Here is a tiny trained network, its code and every weight. The questions are about switching its units off for an input and a target symbol, where a switched-off unit gives its printed mean instead of its output.

import numpy as np


def w(rows, s, z=0):
    codes = np.array(rows[::2]) - 128.0
    scale = np.full(codes.shape[1], s)
    scale[-1] = z or s
    return codes * scale


def norm(h):
    return h / np.sqrt((h * h).mean(-1, keepdims=True) + 1e-5)


def f(y):
    return y / 2 * (1 + np.tanh(0.7978845608 * (y + 0.044715 * y**3)))


def softmax(a):
    e = np.exp(a - a.max(-1, keepdims=True))
    return e / e.sum(-1, keepdims=True)


def log_softmax(a):
    a = a - a.max(-1, keepdims=True)
    return a - np.log(np.exp(a).sum(-1, keepdims=True))


def net(x, mask):
    ids = ['αβγδηλμξστω'.index(c) for c in x.split()]
    T = len(ids)
    res = E[ids] + P[:T]
    u = 0
    for l in range(3):
        r = norm(res)
        for j in range(2):
            rows = slice(2 * j, 2 * j + 2)
            q, k, v = (r @ M[l][rows].T for M in (Q, K, V))
            z = softmax(np.where(np.tri(T) > 0, q @ k.T / 2**0.5, -1e9)) @ v
            o = O[l][rows]
            res = res + np.where(mask[u + j], z, o[:, -1]) @ o[:, :-1]
        u += 2
        y = f(norm(res) @ A[l][:, :-1].T + A[l][:, -1])
        res = res + np.where(mask[u : u + 4], y, B[l][:, -1]) @ B[l][:, :-1]
        u += 4
    return log_softmax(norm(res)[-1] @ U[:, :-1].T + U[:, -1])


Q, K, V, O, A, B = {}, {}, {}, {}, {}, {}
E = w([
[223,137,161],'α',
[22,101,199],'β',
[39,216,235],'γ',
[235,253,88],'δ',
[203,182,150],'η',
[119,91,108],'λ',
[133,63,125],'μ',
[139,103,144],'ξ',
[197,71,108],'σ',
[253,4,17],'τ',
[134,96,184],'ω',
],0.0067)
P = w([
[40,89,93],'0',
[252,150,188],'1',
[197,83,204],'2',
[176,46,186],'3',
[192,142,145],'4',
[181,103,139],'5',
[202,182,140],'6',
[226,180,167],'7',
[160,119,132],'8',
[145,94,130],'9',
[169,112,138],'10',
[200,165,164],'11',
],0.0035)
Q[0] = w([
[205,129,225],'0.h1',
[197,59,133],'0.h1',
[186,254,120],'0.h2',
[104,36,182],'0.h2',
],0.0097)
K[0] = w([
[36,23,87],'0.h1',
[2,108,68],'0.h1',
[83,83,23],'0.h2',
[239,227,137],'0.h2',
],0.0078)
V[0] = w([
[62,221,2],'0.h1',
[153,86,185],'0.h1',
[129,131,127],'0.h2',
[73,55,66],'0.h2',
],0.0058)
O[0] = w([
[105,158,3,2],'0.h1',
[136,119,165,185],'0.h1',
[126,124,124,127],'0.h2',
[97,6,136,80],'0.h2',
],0.0059,0.0041)
A[0] = w([
[164,129,115,121],'0.n1',
[195,140,118,5],'0.n2',
[253,87,29,128],'0.n3',
[116,100,107,128],'0.n4',
],0.0051,0.0021)
B[0] = w([
[123,99,139,156],'0.n1',
[33,2,136,135],'0.n2',
[195,176,200,250],'0.n3',
[133,149,114,89],'0.n4',
],0.0051,0.0016)
Q[1] = w([
[104,164,94],'1.h1',
[34,82,41],'1.h1',
[8,138,140],'1.h2',
[154,140,152],'1.h2',
],0.017)
K[1] = w([
[169,190,142],'1.h1',
[182,155,253],'1.h1',
[54,174,226],'1.h2',
[122,141,78],'1.h2',
],0.014)
V[1] = w([
[130,62,207],'1.h1',
[6,68,34],'1.h1',
[46,145,152],'1.h2',
[227,85,107],'1.h2',
],0.012)
O[1] = w([
[72,216,54,193],'1.h1',
[1,3,110,164],'1.h1',
[143,141,206,33],'1.h2',
[127,134,14,255],'1.h2',
],0.0086,0.0059)
A[1] = w([
[82,132,130,1],'1.n1',
[133,252,80,39],'1.n2',
[251,1,81,215],'1.n3',
[109,128,131,52],'1.n4',
],0.0058,0.00063)
B[1] = w([
[147,137,122,122],'1.n1',
[67,64,66,207],'1.n2',
[68,109,3,252],'1.n3',
[135,125,128,118],'1.n4',
],0.0075,0.0021)
Q[2] = w([
[53,152,97],'2.h1',
[98,31,181],'2.h1',
[114,54,214],'2.h2',
[216,255,46],'2.h2',
],0.017)
K[2] = w([
[130,73,61],'2.h1',
[232,176,154],'2.h1',
[203,146,178],'2.h2',
[4,30,108],'2.h2',
],0.017)
V[2] = w([
[37,255,105],'2.h1',
[195,163,100],'2.h1',
[49,189,135],'2.h2',
[125,123,136],'2.h2',
],0.014)
O[2] = w([
[71,248,107,255],'2.h1',
[185,131,166,128],'2.h1',
[130,199,67,192],'2.h2',
[127,126,122,114],'2.h2',
],0.013,0.0025)
A[2] = w([
[62,185,120,9],'2.n1',
[54,166,251,246],'2.n2',
[79,168,73,84],'2.n3',
[50,93,163,138],'2.n4',
],0.019,0.0013)
B[2] = w([
[136,128,239,220],'2.n1',
[150,53,8,190],'2.n2',
[152,26,178,255],'2.n3',
[63,215,106,167],'2.n4',
],0.017,0.0092)
U = w([
[82,254,136,49],'α',
[190,217,99,76],'β',
[56,150,57,68],'γ',
[233,123,151,64],'δ',
[173,87,130,60],'η',
[82,121,166,99],'λ',
[74,125,132,110],'μ',
[119,124,224,120],'ξ',
[180,88,165,196],'σ',
[172,111,6,164],'τ',
[102,140,157,255],'ω',
],0.01,0.005)

Each question gives the input, a string of symbols that net reads in full, and the target symbol t.
The units are the heads (2 rows each of Q, K, V and O) and the neurons (one row each of A and B). Each row of codes is followed by its name. A weight is (code - 128) times the scale printed after its matrix; where a second scale follows, it is the last column's (O, A, B and U).
mask holds one flag per unit, layer by layer, with each layer's heads first. A switched-off unit (its flag False) gives its mean, the last column of its rows in O or B, instead of its output. The means were averaged over made-up inputs and are rounded, as every weight is.
A unit's drop is (log p(t) with every unit on - log p(t) with that unit switched off) / (log p(t) with every unit on - log p(t) with every unit switched off).
The circuit of an input: a set's keep is (log p(t) with only the set's units on - log p(t) with every unit switched off) / (log p(t) with every unit on - log p(t) with every unit switched off). Starting from the 12 units with the biggest drops (on a tie, the unit counted first), units are removed one at a time, each time the one whose removal leaves the highest keep (on an exact tie, the one counted first), for as long as the keep stays at least 0.8.
units of the circuit, in order: the units of the circuit, biggest drop first
unit that matters most: the unit with the biggest drop
top k neurons: the k neurons with the biggest drops, biggest first
top k neurons in layer l: the k neurons of layer l with the biggest drops, biggest first
which heads matter: for each layer, one digit per head in row order, 1 if its drop is at least 0.15 and else 0, layers parted by /
drop of u: that unit's drop, to one decimal
input ω ξ τ η σ ξ, target α: units of the circuit, in order => 1.h1, 2.h1
input γ μ λ ξ σ μ β γ ω β α, target τ: unit that matters most => 0.h1
input γ σ δ γ γ β η, target τ: top 4 neurons => 2.n1, 2.n3, 0.n2, 1.n3
input γ τ γ σ τ λ, target τ: which heads matter => 10 / 11 / 10
input ω γ η σ β τ α, target α: which heads matter => 01 / 10 / 10
input ω γ γ τ γ η σ η μ δ γ δ, target α: which heads matter => 01 / 10 / 10
input γ ω β, target τ: which heads matter => 00 / 01 / 00
input γ ξ σ η δ δ λ ξ, target τ: units of the circuit, in order => 0.h1, 1.h2
input α η μ δ τ λ γ σ λ μ, target β: which heads matter => 00 / 10 / 00
input γ ω β γ γ γ μ σ μ, target τ: top 3 neurons => 2.n1, 2.n3, 1.n3
input γ τ λ η η γ η γ α δ β, target τ: units of the circuit, in order => 1.h2, 2.n2
input γ σ γ ω, target τ: which heads matter => 10 / 10 / 10
input γ α β ω α γ τ μ γ ω η σ, target τ: top 2 neurons => 2.n1, 2.n3
input α δ α λ σ β, target β: units of the circuit, in order => 1.h1
input σ ω ω α λ γ γ β γ α ω α, target ξ: top 2 neurons => 2.n3, 2.n2
input σ β ω σ η σ λ γ β γ δ, target ξ: top 3 neurons => 2.n3, 2.n2, 2.n1
input γ β μ μ α α ξ γ α α ω, target τ: top 2 neurons in layer 0 => 0.n3, 0.n2
input γ γ λ μ δ δ τ ξ, target τ: top 3 neurons => 2.n1, 2.n3, 1.n3
input α η ξ η σ λ γ τ ω η ω δ, target β: drop of 1.h1 => 1.4
input γ ξ η δ δ τ η ξ σ, target τ: units of the circuit, in order => 1.h2
input ω η γ σ η ω α γ τ μ ω, target α: drop of 0.n3 => 0.1
